Below is a small trained network, with its code and all its weights. Each question gives an input and a class and asks what happens when units are switched off, that is, made to give their printed mean instead of their output.

import numpy as np


def w(rows, s, z=0):
    codes = np.array(rows[::2]) - 128.0
    scale = np.full(codes.shape[1], s)
    scale[-1] = z or s
    return codes * scale


def f(y):
    return y / 2 * (1 + np.tanh(0.7978845608 * (y + 0.044715 * y**3)))


def log_softmax(a):
    a = a - a.max(-1, keepdims=True)
    return a - np.log(np.exp(a).sum(-1, keepdims=True))


def net(x, mask):
    res = np.array(x, float).reshape(1, 8) / 4 @ E
    y = f(res @ A[0][:, :-1].T + A[0][:, -1])
    res = res + np.where(mask, y, B[0][:, -1]) @ B[0][:, :-1]
    return log_softmax(res[-1] @ U[:, :-1].T + U[:, -1])


A, B = {}, {}
E = w([
[129,126,127],'x0',
[123,13,78],'x1',
[140,185,6],'x2',
[128,127,129],'x3',
[126,128,127],'x4',
[2,143,124],'x5',
[126,127,128],'x6',
[127,131,130],'x7',
],0.0071)
A[0] = w([
[138,110,178,79],'n0',
[132,164,69,70],'n1',
[89,155,137,198],'n2',
[3,132,137,72],'n3',
[149,164,48,100],'n4',
[137,209,171,107],'n5',
[146,127,100,254],'n6',
[133,204,124,93],'n7',
[133,118,190,54],'n8',
[135,182,148,54],'n9',
[147,147,69,123],'n10',
[116,123,158,49],'n11',
[121,35,58,66],'n12',
[198,113,136,115],'n13',
[215,121,145,55],'n14',
[114,57,91,110],'n15',
[137,107,201,89],'n16',
[112,50,91,243],'n17',
[128,95,195,144],'n18',
[128,93,191,155],'n19',
[37,127,108,98],'n20',
[42,125,181,89],'n21',
],0.012,0.007)
B[0] = w([
[103,99,99,134],'n0',
[86,79,103,143],'n1',
[183,156,149,185],'n2',
[171,108,104,187],'n3',
[79,97,130,173],'n4',
[136,85,181,163],'n5',
[93,182,135,229],'n6',
[95,70,157,147],'n7',
[91,68,118,133],'n8',
[144,4,143,124],'n9',
[80,120,111,161],'n10',
[107,22,91,114],'n11',
[126,67,174,178],'n12',
[161,136,104,159],'n13',
[189,97,81,149],'n14',
[139,104,171,167],'n15',
[81,111,104,155],'n16',
[132,166,160,254],'n17',
[87,151,95,180],'n18',
[87,158,90,183],'n19',
[186,114,96,171],'n20',
[137,122,101,173],'n21',
],0.014,0.0075)
U = w([
[9,64,38,2],'0',
[143,51,248,28],'1',
[246,88,5,60],'2',
[121,173,149,253],'3',
[128,178,157,206],'4',
[119,178,145,176],'5',
[121,175,140,178],'6',
],0.013,0.0043)

Each question gives the input, the list of numbers given to net, and the class t.
The units are the neurons (one row each of A and B). Each row of codes is followed by its name. A weight is (code - 128) times the scale printed after its matrix; where a second scale follows, it is the last column's (A, B and U).
mask holds one flag per neuron, in row order. A switched-off neuron (its flag False) gives its mean, the last column of its row in B, instead of its output. The means were averaged over made-up inputs and are rounded, as every weight is.
A unit's drop is (log p(t) with every unit on - log p(t) with that unit switched off) / (log p(t) with every unit on - log p(t) with every unit switched off).
The circuit of an input: a set's keep is (log p(t) with only the set's units on - log p(t) with every unit switched off) / (log p(t) with every unit on - log p(t) with every unit switched off). Starting from the 12 units with the biggest drops (on a tie, the unit counted first), units are removed one at a time, each time the one whose removal leaves the highest keep (on an exact tie, the one counted first), for as long as the keep stays at least 0.8.
circuit, biggest first: the units of the circuit, biggest drop first
unit that matters most: the unit with the biggest drop
k most important neurons: the k neurons with the biggest drops, biggest first
drop of u: that unit's drop, to one decimal
input [8,5,5,8,7,-3,-1,5], class 4: circuit, biggest first	(n17, n6)
input [2,0,5,-3,-2,6,-1,-5], class 2: circuit, biggest first	(n20, n3)
input [4,-1,7,7,3,1,8,-6], class 0: circuit, biggest first	(n4, n1)
input [-8,4,5,8,-7,-6,-8,6], class 4: unit that matters most	n6
input [-7,-4,-6,8,1,8,8,-3], class 2: circuit, biggest first	(n3, n20, n21)
input [2,-2,-3,0,5,8,5,4], class 2: 2 most important neurons	(n3, n20)
input [-2,8,-3,-8,6,8,2,-1], class 1: circuit, biggest first	(n12, n15)
input [-4,2,-5,8,4,8,-5,-3], class 2: circuit, biggest first	(n3, n20)
input [-7,-2,-6,-6,5,7,6,-7], class 2: circuit, biggest first	(n3, n20, n21)
input [-3,-7,8,2,-8,7,-7,8], class 0: 4 most important neurons	(n1, n7, n4, n17)
input [1,5,4,-5,6,-3,7,3], class 5: circuit, biggest first	(n6, n17)
input [-6,-3,-1,-2,2,-7,0,6], class 2: 3 most important neurons	(n14, n17, n13)
input [5,-7,-3,6,5,-5,-5,7], class 1: 2 most important neurons	(n5, n9)
input [4,7,1,2,-4,2,8,1], class 1: most important neuron	(n12)
input [-1,-5,4,5,4,0,-8,-5], class 1: 2 most important neurons	(n7, n5)
input [-4,-5,0,5,1,8,8,4], class 2: 2 most important neurons	(n3, n20)
input [-5,8,-1,8,8,2,6,-8], class 1: 2 most important neurons	(n12, n15)
input [-2,-7,-4,-5,0,5,3,2], class 1: 4 most important neurons	(n5, n9, n6, n7)
input [7,-7,2,-5,4,-8,0,0], class 2: 3 most important neurons	(n14, n13, n17)
input [3,5,1,4,5,-2,4,5], class 1: circuit, biggest first	(n12)
input [6,8,0,7,-5,-5,-6,1], class 1: 2 most important neurons	(n12, n15)
input [3,-8,-4,-1,-4,0,-7,6], class 1: 2 most important neurons	(n5, n9)
input [-2,-2,-6,-4,0,2,7,3], class 0: drop of n21	0.1
